| -2.30 | -0.20 | -2.06 | -0.58 |  1.82 | -0.18 | -5.16 | -0.11 |
| -2.76 | -2.06 |  1.50 | -1.09 |  1.19 |  0.83 | -0.30 |  0.35 |
|  1.88 | -1.69 |  1.14 | -0.61 |  1.25 |  0.42 | -0.13 |  1.22 |
| -3.19 | -2.09 |  1.09 | -1.17 |  1.42 | -0.10 | -0.07 |  0.77 |
|  3.84 | -2.34 |  2.22 |  1.61 | -0.66 | -1.55 | -0.01 |  1.77 |
| -1.62 | -0.11 | -2.11 | -0.78 |  1.65 |  0.60 | -5.44 | -0.06 |
| -0.04 | -2.00 |  1.50 | -1.45 |  0.85 |  1.36 | -0.06 |  0.41 |
| -0.63 | -2.95 |  2.79 |  1.43 | -0.85 | -3.07 | -0.45 |  1.70 |
|
| -1.62 | -0.11 | -2.11 | -0.78 |  1.65 |  0.60 | -5.44 | -0.06 |
| -2.30 | -0.20 | -2.06 | -0.58 |  1.82 | -0.18 | -5.16 | -0.11 |
|  1.88 | -1.69 |  1.14 | -0.61 |  1.25 |  0.42 | -0.13 |  1.22 |
| -0.04 | -2.00 |  1.50 | -1.45 |  0.85 |  1.36 | -0.06 |  0.41 |
| -2.76 | -2.06 |  1.50 | -1.09 |  1.19 |  0.83 | -0.30 |  0.35 |
| -3.19 | -2.09 |  1.09 | -1.17 |  1.42 | -0.10 | -0.07 |  0.77 |
|  3.84 | -2.34 |  2.22 |  1.61 | -0.66 | -1.55 | -0.01 |  1.77 |
| -0.63 | -2.95 |  2.79 |  1.43 | -0.85 | -3.07 | -0.45 |  1.70 |

|  1.78 | -0.04 |  0.07 |  4.58 |
| -0.46 |  4.39 |  0.41 |  3.39 |
|  0.97 | -3.98 |  3.24 |  3.20 |
| -1.31 | -2.55 | -3.27 | -4.57 |
| -3.73 | -2.94 | -0.31 |  1.73 |
| -3.52 |  1.29 | -1.17 | -1.03 |
| -1.31 |  2.57 |  2.18 | -4.21 |
| -2.84 | -2.31 | -2.50 | -3.55 |
|  1.02 |  4.83 | -1.22 |  0.07 |
| -4.77 |  3.34 |  1.55 | -5.01 |
|
|  1.02 |  4.83 | -1.22 |  0.07 |
| -0.46 |  4.39 |  0.41 |  3.39 |
| -4.77 |  3.34 |  1.55 | -5.01 |
| -1.31 |  2.57 |  2.18 | -4.21 |
| -3.52 |  1.29 | -1.17 | -1.03 |
|  1.78 | -0.04 |  0.07 |  4.58 |
| -2.84 | -2.31 | -2.50 | -3.55 |
| -1.31 | -2.55 | -3.27 | -4.57 |
| -3.73 | -2.94 | -0.31 |  1.73 |
|  0.97 | -3.98 |  3.24 |  3.20 |

| -1.85 | -4.30 | -4.82 |  1.28 | -3.47 |  0.12 | -0.23 |  4.04 | -2.75 | -5.87 |  0.07 |  2.81 |  3.25 | -4.51 | -0.06 |
|  5.34 | -5.63 |  4.36 | -5.37 | -5.32 | -2.11 | -1.48 |  4.33 |  0.23 | -2.63 | -3.10 |  5.52 | -4.04 | -4.33 | -3.68 |
|  0.47 |  0.78 |  4.76 |  3.18 | -1.49 | -3.32 | -5.71 |  3.98 | -0.73 | -2.03 | -1.67 |  1.89 | -3.04 |  3.23 | -0.78 |
| -5.65 |  4.54 | -4.64 | -0.68 | -0.86 |  1.47 |  2.91 | -4.34 |  2.97 |  2.85 |  1.36 |  4.23 | -1.02 | -4.50 | -0.64 |
|
| -5.65 |  4.54 | -4.64 | -0.68 | -0.86 |  1.47 |  2.91 | -4.34 |  2.97 |  2.85 |  1.36 |  4.23 | -1.02 | -4.50 | -0.64 |
|  0.47 |  0.78 |  4.76 |  3.18 | -1.49 | -3.32 | -5.71 |  3.98 | -0.73 | -2.03 | -1.67 |  1.89 | -3.04 |  3.23 | -0.78 |
| -1.85 | -4.30 | -4.82 |  1.28 | -3.47 |  0.12 | -0.23 |  4.04 | -2.75 | -5.87 |  0.07 |  2.81 |  3.25 | -4.51 | -0.06 |
|  5.34 | -5.63 |  4.36 | -5.37 | -5.32 | -2.11 | -1.48 |  4.33 |  0.23 | -2.63 | -3.10 |  5.52 | -4.04 | -4.33 | -3.68 |

| -3.51 |  2.23 | -1.22 | -0.71 |
|  1.42 | -4.43 |  2.59 | -1.10 |
| -2.90 |  1.86 | -1.22 |  0.07 |
|
| -3.51 |  2.23 | -1.22 | -0.71 |
| -2.90 |  1.86 | -1.22 |  0.07 |
|  1.42 | -4.43 |  2.59 | -1.10 |

|  3.50 |  1.04 | -2.55 | -1.09 |  1.03 | -3.39 |  3.76 |  2.78 |  0.17 |
|  0.29 |  3.25 | -1.12 | -0.50 | -0.63 | -3.40 |  1.41 |  1.02 |  0.41 |
| -0.21 |  2.29 | -0.20 | -0.37 |  0.59 | -0.49 |  0.48 | -1.27 | -0.63 |
|  4.53 | -0.35 | -0.41 | -2.27 |  0.42 |  0.38 |  2.13 | -0.01 |  0.14 |
| -1.64 | -0.51 |  1.36 | -2.41 | -2.07 | -0.69 |  1.32 |  1.59 | -1.52 |
| -0.71 | -0.52 |  1.01 | -1.22 | -0.21 | -0.47 |  0.94 |  0.88 | -0.82 |
| -0.34 |  1.35 | -0.09 | -0.17 |  0.52 | -0.57 | -0.20 | -0.35 | -0.28 |
| -2.01 |  1.26 | -3.30 |  1.97 |  2.31 | -5.72 | -2.26 | -1.25 |  4.34 |
|
|  0.29 |  3.25 | -1.12 | -0.50 | -0.63 | -3.40 |  1.41 |  1.02 |  0.41 |
| -0.21 |  2.29 | -0.20 | -0.37 |  0.59 | -0.49 |  0.48 | -1.27 | -0.63 |
| -0.34 |  1.35 | -0.09 | -0.17 |  0.52 | -0.57 | -0.20 | -0.35 | -0.28 |
| -2.01 |  1.26 | -3.30 |  1.97 |  2.31 | -5.72 | -2.26 | -1.25 |  4.34 |
|  3.50 |  1.04 | -2.55 | -1.09 |  1.03 | -3.39 |  3.76 |  2.78 |  0.17 |
|  4.53 | -0.35 | -0.41 | -2.27 |  0.42 |  0.38 |  2.13 | -0.01 |  0.14 |
| -1.64 | -0.51 |  1.36 | -2.41 | -2.07 | -0.69 |  1.32 |  1.59 | -1.52 |
| -0.71 | -0.52 |  1.01 | -1.22 | -0.21 | -0.47 |  0.94 |  0.88 | -0.82 |

|  0.43 |  1.27 |
| -3.78 |  4.51 |
|  0.37 | -0.06 |
| -3.56 |  3.52 |
| -4.09 |  2.32 |
| -0.62 |  4.93 |
| -2.45 |  5.55 |
| -0.06 | -0.26 |
|
| -2.45 |  5.55 |
| -0.62 |  4.93 |
| -3.78 |  4.51 |
| -3.56 |  3.52 |
| -4.09 |  2.32 |
|  0.43 |  1.27 |
|  0.37 | -0.06 |
| -0.06 | -0.26 |

| -1.57 |  2.65 | -4.20 | -1.61 | -0.87 | -2.32 | -1.88 |  0.78 | -3.22 |
| -0.21 |  1.73 | -4.39 | -2.13 |  0.06 | -1.68 |  1.05 |  0.21 | -3.05 |
| -1.42 |  2.71 | -4.21 | -1.26 | -1.22 | -2.17 | -1.38 |  0.50 | -3.31 |
| -0.44 |  2.06 | -4.96 | -0.41 | -1.24 | -1.35 |  1.52 |  0.43 | -1.94 |
| -0.87 |  1.84 | -4.52 | -2.06 |  0.01 | -1.87 | -0.71 |  0.46 | -2.54 |
| -0.17 |  1.64 | -4.88 | -1.48 |  0.06 | -1.49 |  0.55 |  0.25 | -2.01 |
|
| -1.42 |  2.71 | -4.21 | -1.26 | -1.22 | -2.17 | -1.38 |  0.50 | -3.31 |
| -1.57 |  2.65 | -4.20 | -1.61 | -0.87 | -2.32 | -1.88 |  0.78 | -3.22 |
| -0.44 |  2.06 | -4.96 | -0.41 | -1.24 | -1.35 |  1.52 |  0.43 | -1.94 |
| -0.87 |  1.84 | -4.52 | -2.06 |  0.01 | -1.87 | -0.71 |  0.46 | -2.54 |
| -0.21 |  1.73 | -4.39 | -2.13 |  0.06 | -1.68 |  1.05 |  0.21 | -3.05 |
| -0.17 |  1.64 | -4.88 | -1.48 |  0.06 | -1.49 |  0.55 |  0.25 | -2.01 |

| -3.88 | -2.89 |  3.59 | -5.75 | -0.52 | -2.39 |  1.87 |
| -3.59 | -0.79 |  2.09 | -2.34 | -0.26 |  0.06 |  4.61 |
| -1.23 | -0.54 |  3.61 | -3.65 |  0.33 | -1.19 |  3.84 |
| -2.23 | -0.47 |  5.26 | -4.88 |  0.31 | -0.73 |  3.45 |
| -4.18 | -0.63 |  2.62 | -3.82 |  3.11 | -0.45 |  4.86 |
| -2.15 | -1.83 |  2.60 | -3.72 | -0.11 | -2.42 |  4.11 |
| -4.49 |  0.13 |  3.69 | -2.93 |  1.21 |  0.86 |  1.03 |
| -4.41 |  0.08 |  3.47 | -4.03 |  1.66 |  1.96 |  1.00 |
|
| -4.49 |  0.13 |  3.69 | -2.93 |  1.21 |  0.86 |  1.03 |
| -4.41 |  0.08 |  3.47 | -4.03 |  1.66 |  1.96 |  1.00 |
| -2.23 | -0.47 |  5.26 | -4.88 |  0.31 | -0.73 |  3.45 |
| -1.23 | -0.54 |  3.61 | -3.65 |  0.33 | -1.19 |  3.84 |
| -4.18 | -0.63 |  2.62 | -3.82 |  3.11 | -0.45 |  4.86 |
| -3.59 | -0.79 |  2.09 | -2.34 | -0.26 |  0.06 |  4.61 |
| -2.15 | -1.83 |  2.60 | -3.72 | -0.11 | -2.42 |  4.11 |
| -3.88 | -2.89 |  3.59 | -5.75 | -0.52 | -2.39 |  1.87 |
